Below is a small trained network, with its code and all its weights. Each question gives an input and a target symbol and asks what happens when units are switched off, that is, made to give their printed mean instead of their output.

import numpy as np


def w(rows, s, z=0):
    codes = np.array(rows[::2]) - 128.0
    scale = np.full(codes.shape[1], s)
    scale[-1] = z or s
    return codes * scale


def f(y):
    return np.maximum(y, 0)


def softmax(a):
    e = np.exp(a - a.max(-1, keepdims=True))
    return e / e.sum(-1, keepdims=True)


def log_softmax(a):
    a = a - a.max(-1, keepdims=True)
    return a - np.log(np.exp(a).sum(-1, keepdims=True))


def net(x, mask):
    ids = ['βγδεζθλμξπστφω'.index(c) for c in x.split()]
    T = len(ids)
    res = E[ids] + P[:T]
    u = 0
    for l in range(2):
        q, k, v = (res @ M[l].T for M in (Q, K, V))
        z = softmax(np.where(np.tri(T) > 0, q @ k.T / 4**0.5, -1e9)) @ v
        res = res + np.where(mask[u], z, O[l][:, -1]) @ O[l][:, :-1]
        u += 1
        y = f(res @ A[l][:, :-1].T + A[l][:, -1])
        res = res + np.where(mask[u : u + 12], y, B[l][:, -1]) @ B[l][:, :-1]
        u += 12
    return log_softmax(res[-1] @ U[:, :-1].T + U[:, -1])


Q, K, V, O, A, B = {}, {}, {}, {}, {}, {}
E = w([
[131,131,140],'β',
[129,135,141],'γ',
[128,133,143],'δ',
[135,133,140],'ε',
[125,144,144],'ζ',
[126,145,145],'θ',
[120,145,140],'λ',
[116,107,111],'μ',
[128,154,145],'ξ',
[90,140,102],'π',
[249,170,254],'σ',
[225,212,202],'τ',
[201,55,165],'φ',
[158,59,33],'ω',
],0.0085)
P = w([
[2,69,206],'0',
[136,167,88],'1',
[82,53,157],'2',
[201,171,59],'3',
[154,1,169],'4',
[251,178,16],'5',
[135,9,143],'6',
],0.01)
Q[0] = w([
[12,108,206],'0.h1',
[151,66,95],'0.h1',
[117,199,156],'0.h1',
[101,119,146],'0.h1',
],0.011)
K[0] = w([
[8,194,191],'0.h1',
[121,175,150],'0.h1',
[152,85,102],'0.h1',
[93,140,145],'0.h1',
],0.017)
V[0] = w([
[109,103,88],'0.h1',
[121,255,150],'0.h1',
[69,188,38],'0.h1',
[121,122,116],'0.h1',
],0.013)
O[0] = w([
[162,143,182,98],'0.h1',
[17,189,56,88],'0.h1',
[91,245,182,3],'0.h1',
[135,135,143,118],'0.h1',
],0.011,0.0025)
A[0] = w([
[93,218,51,117],'0.n1',
[151,156,47,51],'0.n2',
[163,109,103,134],'0.n3',
[74,190,143,2],'0.n4',
[114,175,191,126],'0.n5',
[198,214,222,156],'0.n6',
[98,172,127,48],'0.n7',
[142,171,155,31],'0.n8',
[187,172,139,178],'0.n9',
[114,251,191,88],'0.n10',
[181,148,99,194],'0.n11',
[207,186,106,38],'0.n12',
],0.012,0.0043)
B[0] = w([
[222,129,198,254],'0.n1',
[168,140,177,205],'0.n2',
[115,192,168,239],'0.n3',
[198,131,28,143],'0.n4',
[157,81,71,146],'0.n5',
[102,32,55,220],'0.n6',
[159,140,81,144],'0.n7',
[142,130,104,135],'0.n8',
[57,177,82,227],'0.n9',
[168,2,91,193],'0.n10',
[81,161,68,251],'0.n11',
[149,52,123,212],'0.n12',
],0.02,0.0044)
Q[1] = w([
[174,85,27],'1.h1',
[202,29,176],'1.h1',
[33,193,240],'1.h1',
[253,15,24],'1.h1',
],0.011)
K[1] = w([
[83,90,91],'1.h1',
[35,86,247],'1.h1',
[201,189,156],'1.h1',
[16,50,147],'1.h1',
],0.013)
V[1] = w([
[124,96,2],'1.h1',
[102,131,7],'1.h1',
[170,130,112],'1.h1',
[57,136,161],'1.h1',
],0.002)
O[1] = w([
[205,153,255,255],'1.h1',
[193,129,187,189],'1.h1',
[146,99,161,117],'1.h1',
[92,118,65,120],'1.h1',
],0.0035,0.0021)
A[1] = w([
[220,167,152,81],'1.n1',
[123,132,139,89],'1.n2',
[53,76,225,218],'1.n3',
[74,12,207,88],'1.n4',
[184,210,126,245],'1.n5',
[69,22,173,104],'1.n6',
[55,128,27,2],'1.n7',
[150,156,236,71],'1.n8',
[114,219,137,74],'1.n9',
[29,95,254,100],'1.n10',
[97,90,201,97],'1.n11',
[82,172,55,183],'1.n12',
],0.0079,0.0085)
B[1] = w([
[199,162,88,200],'1.n1',
[99,164,90,128],'1.n2',
[143,4,162,255],'1.n3',
[104,184,113,225],'1.n4',
[44,134,211,240],'1.n5',
[105,168,93,231],'1.n6',
[182,168,199,170],'1.n7',
[108,124,82,144],'1.n8',
[155,77,109,135],'1.n9',
[134,186,46,171],'1.n10',
[102,147,115,159],'1.n11',
[79,146,50,171],'1.n12',
],0.027,0.0073)
U = w([
[99,1,91,228],'β',
[155,30,213,180],'γ',
[207,109,139,114],'δ',
[156,123,131,56],'ε',
[189,114,144,105],'ζ',
[210,78,88,4],'θ',
[120,180,219,139],'λ',
[197,171,178,98],'μ',
[172,118,134,78],'ξ',
[193,112,136,115],'π',
[144,177,64,126],'σ',
[141,127,133,31],'τ',
[31,156,134,3],'φ',
[143,128,131,5],'ω',
],0.0065)

Each question gives the input, a string of symbols that net reads in full, and the target symbol t.
The units are the heads (4 rows each of Q, K, V and O) and the neurons (one row each of A and B). Each row of codes is followed by its name. A weight is (code - 128) times the scale printed after its matrix; where a second scale follows, it is the last column's (O, A, B and U).
mask holds one flag per unit, layer by layer, with each layer's heads first. A switched-off unit (its flag False) gives its mean, the last column of its rows in O or B, instead of its output. The means were averaged over made-up inputs and are rounded, as every weight is.
A unit's drop is (log p(t) with every unit on - log p(t) with that unit switched off) / (log p(t) with every unit on - log p(t) with every unit switched off).
The circuit of an input: a set's keep is (log p(t) with only the set's units on - log p(t) with every unit switched off) / (log p(t) with every unit on - log p(t) with every unit switched off). Starting from the 12 units with the biggest drops (on a tie, the unit counted first), units are removed one at a time, each time the one whose removal leaves the highest keep (on an exact tie, the one counted first), for as long as the keep stays at least 0.8.
units of the circuit, in order: the units of the circuit, biggest drop first
unit that matters most: the unit with the biggest drop
k most important neurons: the k neurons with the biggest drops, biggest first
top k neurons in layer l: the k neurons of layer l with the biggest drops, biggest first
input θ ζ β ω ε ε, target σ: 3 most important neurons => [1.n6, 0.n6, 1.n3]
input θ ω σ μ, target σ: units of the circuit, in order => [1.n3]
input φ θ σ σ μ ξ, target λ: units of the circuit, in order => [1.n5, 0.n1, 0.h1]
input ξ λ ε ε τ ξ, target μ: units of the circuit, in order => [0.h1, 0.n1, 0.n2]
input θ σ ε ε ξ ω, target σ: 3 most important neurons => [1.n12, 1.n7, 1.n3]
input δ θ σ β ω θ, target σ: units of the circuit, in order => [1.n3, 0.n11]
input ε β δ σ σ ω ω, target γ: top 2 neurons in layer 0 => [0.n6, 0.n3]
input θ σ ω φ δ ζ, target φ: 2 most important neurons => [1.n12, 1.n5]
input ζ π ζ φ σ τ, target φ: units of the circuit, in order => [0.n9, 1.n5]
input ω λ τ, target β: units of the circuit, in order => [0.n6, 0.n1]
input π ω σ λ, target σ: top 2 neurons in layer 0 => [0.n6, 0.n10]
input φ σ ω π, target σ: 2 most important neurons => [1.n12, 1.n3]
input σ ω μ θ, target σ: 3 most important neurons => [1.n6, 0.n6, 1.n4]
input φ σ γ θ, target λ: units of the circuit, in order => [1.n5, 0.h1, 0.n1]
input ζ ω ω σ, target σ: unit that matters most => 1.n12
input φ δ π δ φ β, target φ: units of the circuit, in order => [0.n11, 1.n5, 0.n10]
input ε φ β ζ σ λ, target λ: 3 most important neurons => [1.n5, 0.n2, 0.n1]
input θ σ ξ τ θ ε, target μ: units of the circuit, in order => [0.n1, 0.h1, 0.n2]
input ε σ δ π, target λ: units of the circuit, in order => [1.n5, 0.n6]
input ω ξ μ φ γ μ, target φ: unit that matters most => 0.n11
input σ ω δ ε φ τ, target φ: 2 most important neurons => [0.n11, 0.n9]
input φ σ λ τ, target μ: units of the circuit, in order => [1.n1, 0.n1, 0.h1, 0.n2]
